Below are the code and all the weights of a small trained network. Each question names an input and a class and asks about switching units off, where a switched-off unit gives its printed mean instead of its output.

import numpy as np


def w(rows, s, z=0):
    codes = np.array(rows[::2]) - 128.0
    scale = np.full(codes.shape[1], s)
    scale[-1] = z or s
    return codes * scale


def f(y):
    return np.maximum(y, 0)


def log_softmax(a):
    a = a - a.max(-1, keepdims=True)
    return a - np.log(np.exp(a).sum(-1, keepdims=True))


def net(x, mask):
    res = np.array(x, float).reshape(1, 3) / 4 @ E
    y = f(res @ A[0][:, :-1].T + A[0][:, -1])
    res = res + np.where(mask, y, B[0][:, -1]) @ B[0][:, :-1]
    return log_softmax(res[-1] @ U[:, :-1].T + U[:, -1])


A, B = {}, {}
E = w([
[183,57,103,3,132],'x0',
[249,177,134,146,195],'x1',
[190,88,203,194,47],'x2',
],0.013)
A[0] = w([
[111,160,125,157,65,148],'N0',
[130,101,105,91,193,130],'N1',
[198,74,191,151,79,38],'N2',
[190,111,143,141,66,135],'N3',
[151,88,113,74,70,11],'N4',
[50,72,90,87,87,42],'N5',
[148,74,156,64,99,183],'N6',
[40,94,106,79,67,254],'N7',
[194,135,38,71,209,137],'N8',
[161,56,131,54,90,43],'N9',
[98,247,118,185,128,110],'N10',
[54,177,77,108,183,234],'N11',
[89,82,149,193,94,129],'N12',
[84,104,194,135,41,116],'N13',
[132,163,169,187,201,127],'N14',
[80,165,84,142,116,65],'N15',
[108,191,123,173,155,57],'N16',
[69,161,212,118,98,140],'N17',
[19,161,49,132,205,35],'N18',
[126,106,155,211,61,175],'N19',
[54,57,104,94,135,3],'N20',
[213,172,129,164,145,91],'N21',
[107,113,166,169,114,129],'N22',
],0.011,0.0097)
B[0] = w([
[100,201,188,87,195,175],'N0',
[149,179,221,86,156,187],'N1',
[174,86,6,135,54,181],'N2',
[137,29,83,147,162,183],'N3',
[50,90,149,218,235,151],'N4',
[212,129,23,95,38,173],'N5',
[229,135,84,87,68,203],'N6',
[82,77,135,254,189,244],'N7',
[99,210,218,39,126,245],'N8',
[56,36,42,213,147,179],'N9',
[101,68,41,145,57,206],'N10',
[200,76,45,82,38,248],'N11',
[102,209,150,51,220,186],'N12',
[118,132,170,121,146,191],'N13',
[124,72,68,183,102,186],'N14',
[64,96,202,144,187,155],'N15',
[174,122,20,76,3,165],'N16',
[41,139,173,59,128,175],'N17',
[57,36,80,217,183,206],'N18',
[95,155,189,113,203,218],'N19',
[185,156,88,66,76,157],'N20',
[188,72,28,203,129,185],'N21',
[103,176,139,91,182,168],'N22',
],0.0071,0.016)
U = w([
[84,88,87,254,206,220],'0',
[144,119,46,112,55,3],'1',
[95,214,201,80,197,157],'2',
],0.016,0.00065)

Each question gives the input, the list of numbers given to net, and the class t.
The units are the neurons (one row each of A and B). Each row of codes is followed by its name. A weight is (code - 128) times the scale printed after its matrix; where a second scale follows, it is the last column's (A, B and U).
mask holds one flag per neuron, in row order. A switched-off neuron (its flag False) gives its mean, the last column of its row in B, instead of its output. The means were averaged over made-up inputs and are rounded, as every weight is.
A unit's drop is (log p(t) with every unit on - log p(t) with that unit switched off) / (log p(t) with every unit on - log p(t) with every unit switched off).
The circuit of an input: a set's keep is (log p(t) with only the set's units on - log p(t) with every unit switched off) / (log p(t) with every unit on - log p(t) with every unit switched off). Starting from the 12 units with the biggest drops (on a tie, the unit counted first), units are removed one at a time, each time the one whose removal leaves the highest keep (on an exact tie, the one counted first), for as long as the keep stays at least 0.8.
circuit, biggest first: the units of the circuit, biggest drop first
most important unit: the unit with the biggest drop
top k neurons: the k neurons with the biggest drops, biggest first
drop when u is switched off: that unit's drop, to one decimal
input [6,6,-6], class 2: most important unit => N8
input [8,0,8], class 0: top 3 neurons => (N4, N9, N11)
input [5,5,0], class 2: top 3 neurons => (N8, N11, N10)
input [7,-2,3], class 0: top 3 neurons => (N4, N9, N11)
input [-3,2,-1], class 1: top 2 neurons => (N7, N18)
input [0,2,-8], class 1: top 2 neurons => (N11, N19)
input [1,5,-6], class 2: top 3 neurons => (N8, N1, N2)
input [8,-8,7], class 0: top 3 neurons => (N7, N4, N9)
input [6,-8,8], class 0: top 2 neurons => (N7, N4)
input [7,-6,7], class 0: top 2 neurons => (N4, N7)
input [6,4,0], class 2: drop when N11 is switched off => 0.4
input [6,6,-5], class 2: drop when N8 is switched off => 0.3
input [5,-7,7], class 0: drop when N7 is switched off => 0.2
input [-8,7,-3], class 1: circuit, biggest first => (N16)
